Below is a small trained network, with its code and all its weights. Each question gives an input and a class and asks what happens when units are switched off, that is, made to give their printed mean instead of their output.

import numpy as np


def w(rows, s, z=0):
    codes = np.array(rows[::2]) - 128.0
    scale = np.full(codes.shape[1], s)
    scale[-1] = z or s
    return codes * scale


def norm(h):
    return h / np.sqrt((h * h).mean(-1, keepdims=True) + 1e-5)


def f(y):
    return np.maximum(y, 0)


def log_softmax(a):
    a = a - a.max(-1, keepdims=True)
    return a - np.log(np.exp(a).sum(-1, keepdims=True))


def net(x, mask):
    res = np.array(x, float).reshape(1, 4) / 4 @ E
    u = 0
    for l in range(4):
        y = f(norm(res) @ A[l][:, :-1].T + A[l][:, -1])
        res = res + np.where(mask[u : u + 8], y, B[l][:, -1]) @ B[l][:, :-1]
        u += 8
    return log_softmax(norm(res)[-1] @ U[:, :-1].T + U[:, -1])


A, B = {}, {}
E = w([
[103,136,126,72,252,245],'x0',
[239,27,105,252,137,118],'x1',
[123,125,159,143,134,148],'x2',
[94,195,45,253,82,209],'x3',
],0.0044)
A[0] = w([
[60,57,136,124,184,91,3],'0.n0',
[164,147,255,231,189,111,142],'0.n1',
[143,179,128,101,38,93,56],'0.n2',
[155,122,102,90,167,195,197],'0.n3',
[146,104,106,119,195,147,58],'0.n4',
[58,131,113,118,141,127,179],'0.n5',
[130,138,140,139,98,101,252],'0.n6',
[101,179,77,186,116,160,151],'0.n7',
],0.0077,0.0013)
B[0] = w([
[125,123,152,79,189,167,170],'0.n0',
[60,151,22,91,138,70,211],'0.n1',
[28,135,214,146,150,217,217],'0.n2',
[162,155,81,91,213,127,223],'0.n3',
[87,28,30,28,81,148,185],'0.n4',
[87,253,182,109,146,87,198],'0.n5',
[25,99,116,101,84,154,198],'0.n6',
[136,183,176,154,103,179,255],'0.n7',
],0.0045,0.0041)
A[1] = w([
[155,44,29,254,120,225,45],'1.n0',
[100,91,168,142,95,121,46],'1.n1',
[117,100,171,128,122,84,38],'1.n2',
[172,97,88,182,113,32,15],'1.n3',
[161,103,131,59,143,194,125],'1.n4',
[194,204,89,127,225,106,177],'1.n5',
[97,91,194,88,125,194,5],'1.n6',
[161,214,177,127,100,181,230],'1.n7',
],0.0074,0.0014)
B[1] = w([
[189,118,253,78,122,99,253],'1.n0',
[139,83,129,106,155,173,169],'1.n1',
[140,157,22,89,150,76,170],'1.n2',
[88,120,95,157,150,109,204],'1.n3',
[158,141,119,175,81,164,208],'1.n4',
[148,159,160,154,123,195,214],'1.n5',
[163,134,105,118,79,64,183],'1.n6',
[118,129,32,164,140,114,246],'1.n7',
],0.0081,0.0043)
A[2] = w([
[166,102,140,79,178,165,93],'2.n0',
[154,116,112,120,183,185,226],'2.n1',
[119,140,76,59,143,87,158],'2.n2',
[177,87,117,115,133,59,173],'2.n3',
[139,13,170,113,178,159,2],'2.n4',
[121,1,37,162,194,135,110],'2.n5',
[179,52,137,120,183,106,102],'2.n6',
[41,189,187,28,122,123,133],'2.n7',
],0.0077,0.0029)
B[2] = w([
[209,179,175,109,86,148,192],'2.n0',
[183,195,146,28,158,58,218],'2.n1',
[128,78,226,187,119,134,222],'2.n2',
[2,73,122,106,174,149,219],'2.n3',
[165,162,70,111,187,126,169],'2.n4',
[134,33,25,117,198,94,206],'2.n5',
[95,136,61,130,158,173,201],'2.n6',
[215,100,134,183,131,152,254],'2.n7',
],0.0074,0.0052)
A[3] = w([
[210,156,175,86,134,103,4],'3.n0',
[146,90,14,65,143,159,130],'3.n1',
[126,168,87,54,146,114,122],'3.n2',
[44,155,100,187,2,97,51],'3.n3',
[210,159,168,103,99,135,140],'3.n4',
[116,67,179,128,108,18,137],'3.n5',
[170,73,208,208,84,58,97],'3.n6',
[105,105,159,91,119,144,186],'3.n7',
],0.0091,0.0037)
B[3] = w([
[125,40,176,206,112,161,213],'3.n0',
[154,144,78,204,144,79,231],'3.n1',
[101,187,128,118,94,140,198],'3.n2',
[144,56,136,175,133,169,228],'3.n3',
[103,65,142,109,114,70,253],'3.n4',
[80,181,112,130,62,93,241],'3.n5',
[79,206,89,1,125,114,246],'3.n6',
[102,141,151,131,89,187,178],'3.n7',
],0.0094,0.0051)
U = w([
[51,149,141,62,53,101,239],'0',
[206,90,244,95,128,155,204],'1',
[62,28,73,174,146,53,3],'2',
[208,112,66,107,203,102,124],'3',
[96,86,118,237,82,199,94],'4',
[149,251,114,140,141,179,22],'5',
],0.017,0.0025)

Each question gives the input, the list of numbers given to net, and the class t.
The units are the neurons (one row each of A and B). Each row of codes is followed by its name. A weight is (code - 128) times the scale printed after its matrix; where a second scale follows, it is the last column's (A, B and U).
mask holds one flag per neuron, layer by layer. A switched-off neuron (its flag False) gives its mean, the last column of its row in B, instead of its output. The means were averaged over made-up inputs and are rounded, as every weight is.
A unit's drop is (log p(t) with every unit on - log p(t) with that unit switched off) / (log p(t) with every unit on - log p(t) with every unit switched off).
The circuit of an input: a set's keep is (log p(t) with only the set's units on - log p(t) with every unit switched off) / (log p(t) with every unit on - log p(t) with every unit switched off). Starting from the 12 units with the biggest drops (on a tie, the unit counted first), units are removed one at a time, each time the one whose removal leaves the highest keep (on an exact tie, the one counted first), for as long as the keep stays at least 0.8.
circuit, biggest first: the units of the circuit, biggest drop first
k most important neurons: the k neurons with the biggest drops, biggest first
drop of u: that unit's drop, to one decimal
input [-4,2,-8,6], class 0: circuit, biggest first -> [1.n0 3.n6]
input [7,2,5,4], class 1: most important neuron -> [1.n0]
input [2,8,3,1], class 1: 2 most important neurons -> [1.n0 1.n7]
input [0,-2,5,3], class 4: 2 most important neurons -> [3.n3 3.n6]
input [-5,-3,1,1], class 4: 2 most important neurons -> [1.n0 3.n3]
input [-8,0,-4,2], class 4: 2 most important neurons -> [3.n3 1.n0]
input [-3,1,-6,3], class 0: 2 most important neurons -> [1.n0 0.n5]
input [-7,8,-5,2], class 0: 3 most important neurons -> [1.n0 3.n6 1.n7]
input [6,-8,5,2], class 5: 2 most important neurons -> [1.n0 1.n7]
input [-4,0,3,1], class 4: 2 most important neurons -> [1.n0 3.n3]
input [8,5,-3,4], class 1: drop of 1.n0 -> 0.7
input [-7,7,-5,7], class 0: drop of 1.n0 -> 0.8
input [5,1,-1,7], class 1: drop of 1.n0 -> 0.9
input [5,6,8,-6], class 3: drop of 1.n7 -> 0.0
